Below is a small trained network, with its code and all its weights. Each question gives an input and a target symbol and asks what happens when units are switched off, that is, made to give their printed mean instead of their output.

import numpy as np


def w(rows, s, z=0):
    codes = np.array(rows[::2]) - 128.0
    scale = np.full(codes.shape[1], s)
    scale[-1] = z or s
    return codes * scale


def norm(h):
    return h / np.sqrt((h * h).mean(-1, keepdims=True) + 1e-5)


def f(y):
    return y / 2 * (1 + np.tanh(0.7978845608 * (y + 0.044715 * y**3)))


def softmax(a):
    e = np.exp(a - a.max(-1, keepdims=True))
    return e / e.sum(-1, keepdims=True)


def log_softmax(a):
    a = a - a.max(-1, keepdims=True)
    return a - np.log(np.exp(a).sum(-1, keepdims=True))


def net(x, mask):
    ids = ['αβγδζηθλμξπστφψω'.index(c) for c in x.split()]
    T = len(ids)
    res = E[ids] + P[:T]
    r = norm(res)
    for j in range(2):
        rows = slice(4 * j, 4 * j + 4)
        q, k, v = (r @ M[0][rows].T for M in (Q, K, V))
        z = softmax(np.where(np.tri(T) > 0, q @ k.T / 4**0.5, -1e9)) @ v
        o = O[0][rows]
        res = res + np.where(mask[j], z, o[:, -1]) @ o[:, :-1]
    y = f(norm(res) @ A[0][:, :-1].T + A[0][:, -1])
    res = res + np.where(mask[2:14], y, B[0][:, -1]) @ B[0][:, :-1]
    return log_softmax(norm(res)[-1] @ U[:, :-1].T + U[:, -1])


Q, K, V, O, A, B = {}, {}, {}, {}, {}, {}
E = w([
[84,147,98,32,142,163,29],'α',
[97,144,148,165,238,177,155],'β',
[164,151,149,207,101,143,131],'γ',
[188,94,32,120,32,149,17],'δ',
[55,100,151,133,143,116,129],'ζ',
[85,103,145,151,142,130,129],'η',
[80,95,157,123,135,93,119],'θ',
[112,75,98,110,55,75,94],'λ',
[127,150,159,7,250,67,94],'μ',
[165,180,144,55,156,207,97],'ξ',
[162,134,80,62,208,111,252],'π',
[127,106,173,99,115,151,156],'σ',
[129,80,107,136,66,102,96],'τ',
[91,98,103,148,85,141,107],'φ',
[137,112,84,130,201,82,154],'ψ',
[107,145,185,120,131,166,132],'ω',
],0.021)
P = w([
[137,74,111,119,110,152,111],'0',
[94,202,154,148,143,113,136],'1',
[108,196,147,157,124,106,133],'2',
[112,204,144,160,116,105,128],'3',
[118,215,141,172,99,99,126],'4',
[121,218,141,176,95,92,127],'5',
[121,234,140,180,95,91,129],'6',
[117,237,139,185,91,88,129],'7',
[121,242,138,185,84,82,129],'8',
[123,246,136,194,85,81,132],'9',
[127,254,142,188,86,72,130],'10',
[124,252,143,189,88,75,132],'11',
[119,244,145,186,98,79,132],'12',
],0.0071)
Q[0] = w([
[102,128,77,136,148,107,95],'h1',
[194,68,65,124,142,188,112],'h1',
[120,22,127,91,103,134,129],'h1',
[123,115,211,82,171,190,168],'h1',
[38,65,171,155,95,98,86],'h2',
[7,85,148,140,93,26,93],'h2',
[111,66,136,125,147,57,162],'h2',
[55,8,126,158,136,115,85],'h2',
],0.011)
K[0] = w([
[128,112,41,119,139,131,89],'h1',
[181,107,69,88,151,185,142],'h1',
[106,80,175,64,145,137,107],'h1',
[117,154,157,60,99,105,180],'h1',
[119,45,157,96,150,165,147],'h2',
[109,8,111,104,175,189,104],'h2',
[143,85,154,130,154,121,145],'h2',
[145,25,92,124,158,139,121],'h2',
],0.014)
V[0] = w([
[61,191,87,129,176,57,90],'h1',
[77,106,57,90,149,96,160],'h1',
[152,154,94,162,124,152,104],'h1',
[144,198,53,155,141,103,224],'h1',
[105,63,180,157,203,86,94],'h2',
[187,119,159,103,127,15,60],'h2',
[182,120,140,104,203,95,255],'h2',
[63,231,90,100,97,107,101],'h2',
],0.0098)
O[0] = w([
[129,79,51,140,111,193,87,254],'h1',
[170,118,115,155,167,102,111,109],'h1',
[85,122,125,122,219,159,95,94],'h1',
[149,85,121,131,114,86,125,88],'h1',
[49,183,185,122,165,42,132,202],'h2',
[130,254,90,123,101,82,141,67],'h2',
[153,178,118,15,117,153,174,56],'h2',
[52,117,185,139,51,135,200,174],'h2',
],0.0088,0.0043)
A[0] = w([
[79,148,108,69,180,147,130,145],'n1',
[244,155,183,159,61,111,171,90],'n2',
[69,152,65,185,174,168,109,150],'n3',
[190,103,99,94,159,178,208,188],'n4',
[106,88,184,139,54,193,205,251],'n5',
[117,130,134,167,119,39,227,200],'n6',
[84,77,65,153,64,117,157,179],'n7',
[111,130,47,135,210,40,114,96],'n8',
[151,145,100,167,61,115,97,66],'n9',
[80,147,178,61,84,189,80,228],'n10',
[99,98,214,97,149,120,146,253],'n11',
[92,124,156,207,102,135,98,177],'n12',
],0.011,0.0035)
B[0] = w([
[174,113,168,64,48,132,55,174],'n1',
[166,149,120,54,195,133,168,151],'n2',
[163,128,107,103,104,81,131,227],'n3',
[149,76,61,222,139,120,209,170],'n4',
[180,182,184,171,185,132,75,235],'n5',
[208,108,63,151,217,103,156,204],'n6',
[185,191,187,79,178,136,184,193],'n7',
[154,172,161,165,161,254,108,199],'n8',
[42,118,129,133,109,154,154,157],'n9',
[130,95,109,194,137,43,156,214],'n10',
[121,171,88,133,87,100,156,212],'n11',
[113,95,118,52,100,159,157,255],'n12',
],0.01,0.0085)
U = w([
[157,57,105,97,138,14,40,144],'α',
[139,46,151,44,185,139,127,253],'β',
[186,152,212,55,113,207,151,30],'γ',
[105,175,52,185,62,208,82,158],'δ',
[99,104,140,94,110,183,181,234],'ζ',
[31,117,114,79,198,84,171,212],'η',
[107,218,68,98,128,62,152,43],'θ',
[73,205,75,88,116,161,209,61],'λ',
[165,216,108,30,140,116,58,105],'μ',
[152,49,164,235,114,133,86,161],'ξ',
[215,71,39,93,119,91,191,70],'π',
[166,160,174,111,130,6,198,42],'σ',
[91,230,63,199,171,100,62,50],'τ',
[64,122,147,182,200,154,31,198],'φ',
[221,144,49,121,171,197,30,29],'ψ',
[84,155,242,243,74,107,163,78],'ω',
],0.011,0.0027)

Each question gives the input, a string of symbols that net reads in full, and the target symbol t.
The units are the heads (4 rows each of Q, K, V and O) and the neurons (one row each of A and B). Each row of codes is followed by its name. A weight is (code - 128) times the scale printed after its matrix; where a second scale follows, it is the last column's (O, A, B and U).
mask holds one flag per unit, heads first, then neurons. A switched-off unit (its flag False) gives its mean, the last column of its rows in O or B, instead of its output. The means were averaged over made-up inputs and are rounded, as every weight is.
A unit's drop is (log p(t) with every unit on - log p(t) with that unit switched off) / (log p(t) with every unit on - log p(t) with every unit switched off).
The circuit of an input: a set's keep is (log p(t) with only the set's units on - log p(t) with every unit switched off) / (log p(t) with every unit on - log p(t) with every unit switched off). Starting from the 12 units with the biggest drops (on a tie, the unit counted first), units are removed one at a time, each time the one whose removal leaves the highest keep (on an exact tie, the one counted first), for as long as the keep stays at least 0.8.
units of the circuit, in order: the units of the circuit, biggest drop first
most important unit: the unit with the biggest drop
top k neurons: the k neurons with the biggest drops, biggest first
which heads matter: for each layer, one digit per head in row order, 1 if its drop is at least 0.15 and else 0, layers parted by /
drop of u: that unit's drop, to one decimal
input η β β β β α β δ φ η σ θ, target φ: units of the circuit, in order -> (h2, n8)
input β η σ σ β π η ψ β ζ σ δ α, target α: which heads matter -> 00
input π α θ θ, target π: units of the circuit, in order -> (h2, n4)
input η μ γ π γ τ τ γ η π λ, target φ: which heads matter -> 01
input ψ σ ψ γ β ω λ δ η τ, target μ: units of the circuit, in order -> (h2)
input λ γ λ α λ λ φ ζ ζ, target λ: top 2 neurons -> (n12, n7)
input ω ω ω β γ, target γ: units of the circuit, in order -> (n12, n10)
input θ π η, target τ: top 2 neurons -> (n8, n7)
input β σ β ζ λ σ ζ π ξ τ τ, target α: top 4 neurons -> (n12, n5, n4, n6)
input β π σ μ λ λ π φ β ω β θ, target α: units of the circuit, in order -> (h2, n1, n7)
input ζ σ λ φ, target η: units of the circuit, in order -> (h2, n12)
input α λ β θ ζ ω β α θ, target ω: top 2 neurons -> (n7, n5)
input π δ σ τ ω η β γ σ ζ φ, target π: top 2 neurons -> (n4, n10)
input δ μ β φ α π ω λ θ ζ, target ζ: most important unit -> n12
input ζ π β δ, target δ: top 3 neurons -> (n9, n6, n1)
input ζ μ π σ α δ φ η η τ β ζ τ, target η: top 2 neurons -> (n5, n12)
input δ μ π β, target π: top 3 neurons -> (n4, n5, n1)
input ξ σ θ τ μ φ, target γ: drop of n7 -> 0.7
input η π γ α ζ θ η α ζ α θ ζ, target φ: drop of n8 -> 0.5
input β δ β β ξ, target ξ: drop of n10 -> 0.2
